Below are the code and all the weights of a small trained network. Each question names an input and a target symbol and asks about switching units off, where a switched-off unit gives its printed mean instead of its output.

import numpy as np


def w(rows, s, z=0):
    codes = np.array(rows[::2]) - 128.0
    scale = np.full(codes.shape[1], s)
    scale[-1] = z or s
    return codes * scale


def f(y):
    return np.maximum(y, 0)


def softmax(a):
    e = np.exp(a - a.max(-1, keepdims=True))
    return e / e.sum(-1, keepdims=True)


def log_softmax(a):
    a = a - a.max(-1, keepdims=True)
    return a - np.log(np.exp(a).sum(-1, keepdims=True))


def net(x, mask):
    ids = ['ΘΞΣΦβγεζτω'.index(c) for c in x.split()]
    T = len(ids)
    res = E[ids] + P[:T]
    u = 0
    for l in range(2):
        q, k, v = (res @ M[l].T for M in (Q, K, V))
        z = softmax(np.where(np.tri(T) > 0, q @ k.T / 4**0.5, -1e9)) @ v
        res = res + np.where(mask[u], z, O[l][:, -1]) @ O[l][:, :-1]
        u += 1
        y = f(res @ A[l][:, :-1].T + A[l][:, -1])
        res = res + np.where(mask[u : u + 12], y, B[l][:, -1]) @ B[l][:, :-1]
        u += 12
    return log_softmax(res[-1] @ U[:, :-1].T + U[:, -1])


Q, K, V, O, A, B = {}, {}, {}, {}, {}, {}
E = w([
[146,158,57,110,90,188,179,172,210,100,84,158],'Θ',
[121,200,130,175,203,141,115,101,187,180,67,94],'Ξ',
[135,145,41,99,138,130,119,115,206,128,42,117],'Σ',
[46,62,62,177,132,174,132,92,203,187,136,114],'Φ',
[170,180,66,127,117,108,175,195,18,85,84,104],'β',
[112,149,161,149,42,145,203,166,184,63,234,46],'γ',
[105,89,227,119,95,234,131,171,107,235,166,50],'ε',
[196,242,149,77,140,163,74,182,114,200,186,171],'ζ',
[213,183,149,94,220,75,110,127,97,143,97,53],'τ',
[198,150,172,1,81,111,31,158,158,89,153,78],'ω',
],0.015)
P = w([
[203,135,181,116,140,177,184,13,136,81,62,174],'0',
[108,197,214,108,219,144,167,119,162,110,70,155],'1',
[103,210,130,181,144,115,115,208,208,125,92,128],'2',
[210,106,82,60,84,79,155,99,98,152,151,107],'3',
[55,165,200,41,212,120,149,122,71,135,141,111],'4',
[68,148,97,136,139,75,79,248,138,153,155,86],'5',
[207,72,83,53,69,107,164,90,130,145,174,72],'6',
],0.012)
Q[0] = w([
[96,86,73,136,145,93,157,124,123,101,99,95],'0.h1',
[196,138,93,108,152,166,152,119,155,188,155,90],'0.h1',
[63,117,184,139,197,144,130,122,93,46,141,204],'0.h1',
[2,164,155,170,182,116,99,225,134,127,67,153],'0.h1',
],0.0098)
K[0] = w([
[71,120,109,118,151,124,152,144,99,87,135,125],'0.h1',
[102,86,161,82,73,168,118,122,120,167,164,16],'0.h1',
[160,166,92,238,182,154,182,56,138,129,90,242],'0.h1',
[141,141,66,177,219,74,105,71,69,194,137,254],'0.h1',
],0.0097)
V[0] = w([
[112,122,167,142,46,178,181,165,133,132,75,95],'0.h1',
[154,160,196,156,98,88,105,95,150,67,187,74],'0.h1',
[149,98,180,146,119,180,2,148,84,139,79,132],'0.h1',
[131,98,138,199,135,63,121,123,109,127,48,65],'0.h1',
],0.006)
O[0] = w([
[164,168,153,81,83,196,180,190,76,120,115,93,250],'0.h1',
[220,142,97,137,255,127,161,125,150,176,135,176,12],'0.h1',
[142,165,123,121,107,25,195,66,97,175,116,144,28],'0.h1',
[121,60,146,138,105,141,119,124,182,116,122,82,84],'0.h1',
],0.0099,0.0022)
A[0] = w([
[246,66,86,145,154,115,136,93,123,96,179,184,5],'0.n1',
[74,135,141,206,187,161,90,129,137,223,134,146,110],'0.n2',
[131,1,92,109,107,89,165,85,161,117,112,170,33],'0.n3',
[154,104,78,85,63,161,47,112,155,100,111,162,88],'0.n4',
[50,167,106,145,111,131,99,121,120,95,99,132,66],'0.n5',
[86,49,76,62,132,178,213,103,133,64,154,109,63],'0.n6',
[130,169,154,78,225,156,138,229,124,181,118,115,131],'0.n7',
[109,123,72,147,165,109,151,128,121,168,84,130,93],'0.n8',
[175,47,184,138,114,120,162,98,102,56,129,58,49],'0.n9',
[176,126,106,77,79,93,138,38,133,123,135,79,78],'0.n10',
[102,225,108,145,173,84,165,185,168,111,102,92,167],'0.n11',
[162,148,152,142,95,165,101,146,140,182,161,106,96],'0.n12',
],0.0064,0.0025)
B[0] = w([
[88,128,118,170,255,47,187,155,123,82,174,161,164],'0.n1',
[157,186,141,66,110,127,185,170,185,78,135,90,224],'0.n2',
[174,28,174,152,130,82,115,118,131,101,109,176,172],'0.n3',
[112,92,103,144,94,191,146,156,108,103,133,172,192],'0.n4',
[111,75,131,84,178,152,174,126,155,70,165,144,205],'0.n5',
[168,182,156,140,90,162,84,122,79,110,134,160,245],'0.n6',
[44,68,97,122,106,174,117,73,191,97,170,115,254],'0.n7',
[106,164,170,100,93,137,171,177,67,73,164,126,166],'0.n8',
[158,99,96,178,199,175,62,94,96,139,184,148,158],'0.n9',
[168,17,148,86,179,149,158,191,132,160,132,150,199],'0.n10',
[55,29,177,150,158,105,132,160,150,106,114,99,247],'0.n11',
[150,114,116,167,186,90,154,105,153,159,143,129,175],'0.n12',
],0.0066,0.0054)
Q[1] = w([
[88,103,68,152,153,100,107,248,207,134,145,76],'1.h1',
[158,120,60,182,92,61,79,181,146,188,141,130],'1.h1',
[156,62,121,107,120,193,133,96,129,82,124,149],'1.h1',
[126,150,166,110,177,150,123,35,107,93,124,209],'1.h1',
],0.011)
K[1] = w([
[130,85,72,68,150,86,78,99,76,109,229,92],'1.h1',
[61,79,74,71,107,66,129,193,153,143,190,85],'1.h1',
[154,87,117,173,87,190,192,140,152,134,142,132],'1.h1',
[138,129,148,216,131,134,163,102,171,61,2,255],'1.h1',
],0.0088)
V[1] = w([
[111,73,72,158,173,131,152,58,104,120,73,2],'1.h1',
[145,121,85,67,130,110,115,147,136,56,41,118],'1.h1',
[125,136,122,187,125,138,158,151,68,64,157,115],'1.h1',
[171,126,222,53,195,130,107,161,117,128,147,74],'1.h1',
],0.0083)
O[1] = w([
[142,156,128,118,190,194,50,166,140,220,60,134,230],'1.h1',
[163,56,82,111,206,175,103,64,91,153,136,148,149],'1.h1',
[193,126,90,127,174,105,183,252,172,170,197,143,146],'1.h1',
[160,116,122,132,130,89,126,96,130,160,113,75,255],'1.h1',
],0.011,0.0037)
A[1] = w([
[143,153,147,183,95,43,188,88,127,44,163,114,44],'1.n1',
[126,206,152,102,125,47,191,214,140,114,138,58,81],'1.n2',
[135,177,99,161,226,125,86,166,141,102,156,156,62],'1.n3',
[113,222,173,99,18,107,80,133,143,109,72,85,3],'1.n4',
[149,56,112,102,124,180,112,96,79,64,193,197,149],'1.n5',
[253,125,117,169,97,122,153,165,134,197,117,161,65],'1.n6',
[251,114,54,179,143,120,59,111,60,133,78,231,11],'1.n7',
[42,60,140,229,86,152,127,123,138,174,126,135,148],'1.n8',
[32,97,137,128,193,139,116,152,192,72,123,158,119],'1.n9',
[80,74,166,86,166,79,62,106,167,138,118,58,209],'1.n10',
[52,169,176,168,128,133,46,146,119,152,101,90,100],'1.n11',
[166,100,105,199,149,55,131,36,105,150,141,110,33],'1.n12',
],0.0075,0.0029)
B[1] = w([
[106,127,2,29,175,110,53,140,124,185,67,133,158],'1.n1',
[101,80,163,132,102,165,110,104,144,162,67,196,207],'1.n2',
[57,115,54,86,99,191,109,53,170,111,195,158,168],'1.n3',
[49,131,88,225,172,208,225,129,55,156,217,119,180],'1.n4',
[95,169,156,192,144,81,160,142,191,151,70,200,212],'1.n5',
[123,154,155,147,94,102,67,94,51,109,178,133,173],'1.n6',
[58,144,173,70,78,78,119,193,152,119,143,65,172],'1.n7',
[152,184,138,130,175,93,72,104,82,93,173,199,197],'1.n8',
[191,118,165,41,105,82,116,130,35,121,180,132,250],'1.n9',
[129,177,126,202,97,162,143,114,132,95,127,163,228],'1.n10',
[190,164,113,105,128,63,179,177,149,166,70,137,188],'1.n11',
[81,117,176,184,114,145,161,143,112,66,149,90,150],'1.n12',
],0.0078,0.013)
U = w([
[123,76,186,126,205,11,173,119,133,186,162,137,143],'Θ',
[180,105,143,92,50,127,123,46,84,242,96,121,244],'Ξ',
[111,85,169,200,182,150,22,77,57,173,116,253,30],'Σ',
[118,230,198,48,96,98,77,194,99,95,149,84,150],'Φ',
[126,82,66,121,172,210,126,129,157,174,166,111,166],'β',
[58,54,206,72,66,118,79,139,226,174,81,96,106],'γ',
[79,193,118,164,134,144,174,173,155,136,112,134,56],'ε',
[46,164,105,82,109,80,84,79,132,216,130,148,4],'ζ',
[177,185,108,135,164,99,83,124,164,208,71,111,217],'τ',
[72,133,150,158,94,159,60,69,160,79,137,51,193],'ω',
],0.0043,0.0031)

Each question gives the input, a string of symbols that net reads in full, and the target symbol t.
The units are the heads (4 rows each of Q, K, V and O) and the neurons (one row each of A and B). Each row of codes is followed by its name. A weight is (code - 128) times the scale printed after its matrix; where a second scale follows, it is the last column's (O, A, B and U).
mask holds one flag per unit, layer by layer, with each layer's heads first. A switched-off unit (its flag False) gives its mean, the last column of its rows in O or B, instead of its output. The means were averaged over made-up inputs and are rounded, as every weight is.
A unit's drop is (log p(t) with every unit on - log p(t) with that unit switched off) / (log p(t) with every unit on - log p(t) with every unit switched off).
The circuit of an input: a set's keep is (log p(t) with only the set's units on - log p(t) with every unit switched off) / (log p(t) with every unit on - log p(t) with every unit switched off). Starting from the 12 units with the biggest drops (on a tie, the unit counted first), units are removed one at a time, each time the one whose removal leaves the highest keep (on an exact tie, the one counted first), for as long as the keep stays at least 0.8.
units of the circuit, in order: the units of the circuit, biggest drop first
unit that matters most: the unit with the biggest drop
k most important neurons: the k neurons with the biggest drops, biggest first
k most important neurons of layer l: the k neurons of layer l with the biggest drops, biggest first
input β Φ γ, target γ: 2 most important neurons => [1.n2 0.n7]
input β Φ Σ β Σ, target β: units of the circuit, in order => [1.h1 1.n3]
input Σ ζ Σ, target ζ: units of the circuit, in order => [1.n1 1.h1]
input Σ Σ Φ γ, target β: unit that matters most => 0.h1
input Φ ε β, target ε: units of the circuit, in order => [1.h1 1.n4 1.n9]
input Φ Φ Ξ, target Φ: units of the circuit, in order => [1.n9 0.n11 1.h1 1.n5]
input Ξ Σ Σ β ζ β, target ζ: 2 most important neurons of layer 1 => [1.n1 1.n2]
input ε Φ Θ ω, target Θ: units of the circuit, in order => [0.h1 0.n1]
input Φ Φ β Φ Φ Σ Φ, target Σ: units of the circuit, in order => [1.n8 0.n3 1.h1]
input ζ Φ Θ Θ, target ε: 3 most important neurons => [1.n5 0.n4 1.n9]
input Σ Φ Φ ε Φ ζ, target ζ: 2 most important neurons => [1.n1 1.n2]
input Φ Φ Θ, target Φ: units of the circuit, in order => [1.n9 0.n11 1.h1 1.n2]
input Φ Σ Σ, target Φ: units of the circuit, in order => [1.n9 0.n11 1.h1 1.n2]
input τ γ β Φ ε ω β, target Θ: 2 most important neurons of layer 0 => [0.n1 0.n10]
input Σ Φ Σ Φ Φ, target Σ: units of the circuit, in order => [1.h1]
input τ Σ Σ β ω Σ, target ω: 2 most important neurons => [1.n12 1.n10]
input Σ Φ Φ ω Φ ε, target ω: 3 most important neurons of layer 1 => [1.n12 1.n10 1.n9]
input Φ Φ ω Σ ω Ξ, target ω: 2 most important neurons => [1.n10 1.n12]
input Θ Ξ β Σ Θ, target Θ: units of the circuit, in order => [1.h1 1.n5 0.h1 1.n10]
input Σ Φ Σ ε τ β, target τ: most important neuron of layer 1 => [1.n11]
input ε Σ Σ, target ε: units of the circuit, in order => [1.h1 1.n4 0.n9]
input Ξ ε Φ, target ε: 3 most important neurons => [1.n4 0.n7 1.n11]
input ε Φ β Ξ Σ Φ, target Φ: units of the circuit, in order => [1.n9 1.h1 1.n2]
input Θ ζ Φ ω τ, target Θ: 3 most important neurons of layer 0 => [0.n7 0.n6 0.n11]
input Θ Φ β Φ Σ, target Θ: 2 most important neurons => [1.n5 1.n9]
input Φ τ Θ ω Φ Φ Σ, target Θ: 2 most important neurons => [0.n1 0.n10]
input γ γ Σ τ Φ, target γ: 2 most important neurons => [1.n2 0.n2]
input γ Φ Φ Φ Ξ, target γ: most important neuron of layer 1 => [1.n2]
input Σ Φ ε Φ τ Φ, target τ: 2 most important neurons of layer 0 => [0.n7 0.n2]
input Φ Φ Σ Φ Φ Σ τ, target ω: 2 most important neurons of layer 0 => [0.n1 0.n6]
